Below is a small trained network, with its code and all its weights. Each question gives an input and a class and asks what happens when units are switched off, that is, made to give their printed mean instead of their output.

import numpy as np


def w(rows, s, z=0):
    codes = np.array(rows[::2]) - 128.0
    scale = np.full(codes.shape[1], s)
    scale[-1] = z or s
    return codes * scale


def f(y):
    return np.maximum(y, 0)


def log_softmax(a):
    a = a - a.max(-1, keepdims=True)
    return a - np.log(np.exp(a).sum(-1, keepdims=True))


def net(x, mask):
    res = np.array(x, float).reshape(1, 7) / 4 @ E
    y = f(res @ A[0][:, :-1].T + A[0][:, -1])
    res = res + np.where(mask, y, B[0][:, -1]) @ B[0][:, :-1]
    return log_softmax(res[-1] @ U[:, :-1].T + U[:, -1])


A, B = {}, {}
E = w([
[37,91,83,193],'x0',
[128,128,127,129],'x1',
[104,126,62,20],'x2',
[174,4,135,123],'x3',
[67,112,223,80],'x4',
[128,128,128,128],'x5',
[127,128,128,127],'x6',
],0.013)
A[0] = w([
[121,114,92,83,41],'neuron 1',
[84,231,109,119,120],'neuron 2',
[8,92,76,196,65],'neuron 3',
[232,178,179,73,54],'neuron 4',
[167,134,48,156,104],'neuron 5',
[161,139,143,104,52],'neuron 6',
[167,49,115,137,160],'neuron 7',
[179,114,77,145,184],'neuron 8',
[177,62,154,132,119],'neuron 9',
[133,25,118,152,122],'neuron 10',
[92,98,66,94,71],'neuron 11',
[169,52,129,109,96],'neuron 12',
[99,91,171,96,116],'neuron 13',
[106,251,133,179,152],'neuron 14',
[106,127,76,56,4],'neuron 15',
[71,101,218,95,113],'neuron 16',
[169,137,66,153,92],'neuron 17',
[125,117,55,56,19],'neuron 18',
[192,131,50,157,11],'neuron 19',
[157,110,188,231,64],'neuron 20',
[148,78,120,129,113],'neuron 21',
[232,169,149,74,14],'neuron 22',
[155,144,82,145,122],'neuron 23',
[78,113,86,130,69],'neuron 24',
[82,101,165,86,99],'neuron 25',
[112,108,84,75,49],'neuron 26',
[159,132,86,142,95],'neuron 27',
[156,119,161,230,45],'neuron 28',
],0.016,0.0017)
B[0] = w([
[192,143,133,157,175],'neuron 1',
[132,150,71,82,230],'neuron 2',
[103,12,115,149,245],'neuron 3',
[94,24,110,163,248],'neuron 4',
[68,155,160,152,203],'neuron 5',
[115,69,121,168,166],'neuron 6',
[130,168,106,84,207],'neuron 7',
[92,165,169,112,193],'neuron 8',
[140,149,77,79,199],'neuron 9',
[126,118,67,72,216],'neuron 10',
[167,120,140,162,189],'neuron 11',
[112,127,87,46,206],'neuron 12',
[78,176,173,111,181],'neuron 13',
[150,160,35,74,249],'neuron 14',
[179,134,142,132,199],'neuron 15',
[89,215,185,144,208],'neuron 16',
[74,151,162,140,191],'neuron 17',
[182,145,145,156,209],'neuron 18',
[94,180,158,165,209],'neuron 19',
[198,131,144,145,216],'neuron 20',
[120,157,85,117,175],'neuron 21',
[108,51,124,145,236],'neuron 22',
[71,142,183,112,176],'neuron 23',
[131,75,105,144,175],'neuron 24',
[92,150,187,150,185],'neuron 25',
[225,141,164,140,186],'neuron 26',
[65,177,178,153,171],'neuron 27',
[194,148,147,160,209],'neuron 28',
],0.011,0.017)
U = w([
[144,154,100,59,250],'0',
[84,174,225,151,57],'1',
[127,31,154,166,74],'2',
[255,146,189,171,110],'3',
],0.016,0.0012)

Each question gives the input, the list of numbers given to net, and the class t.
The units are the neurons (one row each of A and B). Each row of codes is followed by its name. A weight is (code - 128) times the scale printed after its matrix; where a second scale follows, it is the last column's (A, B and U).
mask holds one flag per neuron, in row order. A switched-off neuron (its flag False) gives its mean, the last column of its row in B, instead of its output. The means were averaged over made-up inputs and are rounded, as every weight is.
A unit's drop is (log p(t) with every unit on - log p(t) with that unit switched off) / (log p(t) with every unit on - log p(t) with every unit switched off).
The circuit of an input: a set's keep is (log p(t) with only the set's units on - log p(t) with every unit switched off) / (log p(t) with every unit on - log p(t) with every unit switched off). Starting from the 12 units with the biggest drops (on a tie, the unit counted first), units are removed one at a time, each time the one whose removal leaves the highest keep (on an exact tie, the one counted first), for as long as the keep stays at least 0.8.
units of the circuit, in order: the units of the circuit, biggest drop first
k most important neurons: the k neurons with the biggest drops, biggest first
drop when u is switched off: that unit's drop, to one decimal
input [-6,1,7,-4,7,-2,6], class 1: units of the circuit, in order => [neuron 16]
input [-8,1,0,-7,1,-5,-8], class 2: 2 most important neurons => [neuron 4; neuron 22]
input [-1,1,8,5,7,-6,1], class 3: units of the circuit, in order => [neuron 26; neuron 18]
input [2,4,2,1,1,-2,-3], class 2: 4 most important neurons => [neuron 14; neuron 28; neuron 20; neuron 2]
input [5,-7,5,-2,1,1,-7], class 2: 3 most important neurons => [neuron 3; neuron 28; neuron 20]
input [6,-8,-7,0,-6,-3,1], class 3: 3 most important neurons => [neuron 28; neuron 20; neuron 4]
input [-4,-7,1,-3,4,0,1], class 1: 2 most important neurons => [neuron 3; neuron 16]
input [-5,8,-8,-8,-5,-5,0], class 0: 2 most important neurons => [neuron 14; neuron 2]
input [-3,-8,5,4,6,7,-1], class 1: 2 most important neurons => [neuron 16; neuron 13]
input [0,2,-2,0,0,7,-4], class 3: drop when neuron 15 is switched off => 0.0
input [6,-6,-8,-3,3,6,-8], class 3: drop when neuron 28 is switched off => 0.4
input [3,-8,6,-5,-7,-1,-7], class 1: drop when neuron 5 is switched off => 0.2
